Here is a tiny trained network, its code and every weight. The questions are about switching its units off for an input and a class, where a switched-off unit gives its printed mean instead of its output.

import numpy as np


def w(rows, s, z=0):
    codes = np.array(rows[::2]) - 128.0
    scale = np.full(codes.shape[1], s)
    scale[-1] = z or s
    return codes * scale


def f(y):
    return np.maximum(y, 0)


def log_softmax(a):
    a = a - a.max(-1, keepdims=True)
    return a - np.log(np.exp(a).sum(-1, keepdims=True))


def net(x, mask):
    res = np.array(x, float).reshape(1, 6) / 4 @ E
    y = f(res @ A[0][:, :-1].T + A[0][:, -1])
    res = res + np.where(mask, y, B[0][:, -1]) @ B[0][:, :-1]
    return log_softmax(res[-1] @ U[:, :-1].T + U[:, -1])


A, B = {}, {}
E = w([
[128,128,128],'x0',
[128,128,128],'x1',
[128,131,12],'x2',
[56,248,125],'x3',
[128,129,129],'x4',
[222,179,139],'x5',
],0.018)
A[0] = w([
[52,84,228,159],'N1',
[51,186,117,95],'N2',
[111,231,169,15],'N3',
[166,126,174,168],'N4',
[173,129,61,11],'N5',
[211,126,210,104],'N6',
[114,196,154,14],'N7',
[196,180,114,83],'N8',
[100,252,166,185],'N9',
[80,135,218,13],'N10',
],0.013,0.012)
B[0] = w([
[172,75,183,224],'N1',
[41,171,156,196],'N2',
[248,75,179,184],'N3',
[111,185,147,178],'N4',
[168,122,220,156],'N5',
[66,242,135,194],'N6',
[165,158,215,157],'N7',
[208,27,104,172],'N8',
[123,76,41,249],'N9',
[80,29,41,167],'N10',
],0.011,0.02)
U = w([
[197,64,188,254],'0',
[129,8,44,90],'1',
[53,251,114,45],'2',
],0.013,0.006)

Each question gives the input, the list of numbers given to net, and the class t.
The units are the neurons (one row each of A and B). Each row of codes is followed by its name. A weight is (code - 128) times the scale printed after its matrix; where a second scale follows, it is the last column's (A, B and U).
mask holds one flag per neuron, in row order. A switched-off neuron (its flag False) gives its mean, the last column of its row in B, instead of its output. The means were averaged over made-up inputs and are rounded, as every weight is.
A unit's drop is (log p(t) with every unit on - log p(t) with that unit switched off) / (log p(t) with every unit on - log p(t) with every unit switched off).
The circuit of an input: a set's keep is (log p(t) with only the set's units on - log p(t) with every unit switched off) / (log p(t) with every unit on - log p(t) with every unit switched off). Starting from all 10 units, units are removed one at a time, each time the one whose removal leaves the highest keep (on an exact tie, the one counted first), for as long as the keep stays at least 0.8.
circuit, biggest first: the units of the circuit, biggest drop first
most important unit: the unit with the biggest drop
top k neurons: the k neurons with the biggest drops, biggest first
drop of u: that unit's drop, to one decimal
input [-5,5,5,-1,1,4], class 0: most important unit	N9
input [-8,2,0,6,-2,0], class 1: top 3 neurons	N9; N6; N3
input [2,-5,8,-2,-7,1], class 0: top 3 neurons	N9; N5; N10
input [2,4,-4,-6,-1,-8], class 0: top 2 neurons	N1; N9
input [-3,-4,7,-2,7,2], class 0: top 2 neurons	N9; N5
input [2,1,8,-1,7,6], class 0: top 2 neurons	N5; N9
input [4,-3,0,-6,4,-5], class 0: top 4 neurons	N9; N10; N1; N8
input [3,5,1,1,7,2], class 1: circuit, biggest first	N6; N1
input [3,-4,-8,7,-8,-4], class 1: top 2 neurons	N10; N9
input [3,4,0,5,0,-7], class 1: top 3 neurons	N6; N9; N1
input [7,1,-1,8,-2,7], class 0: top 2 neurons	N3; N7
input [4,2,-5,7,5,-8], class 1: top 2 neurons	N10; N9
input [3,6,2,1,8,-2], class 2: top 3 neurons	N9; N8; N1
input [8,-5,-2,4,1,-3], class 1: circuit, biggest first	N9
input [-6,8,5,8,4,1], class 1: top 2 neurons	N9; N3
input [0,-2,3,-6,2,1], class 0: top 2 neurons	N9; N10
input [-1,1,-6,8,3,3], class 0: top 2 neurons	N3; N7
input [3,-2,-8,-7,7,7], class 2: drop of N2	0.0
input [0,2,-5,8,-6,-1], class 1: drop of N10	0.6
input [5,-8,-6,-6,-8,4], class 2: drop of N6	0.6
input [-6,6,4,5,-2,-8], class 2: most important unit	N2
input [6,-1,-5,7,-8,4], class 0: drop of N3	2.9
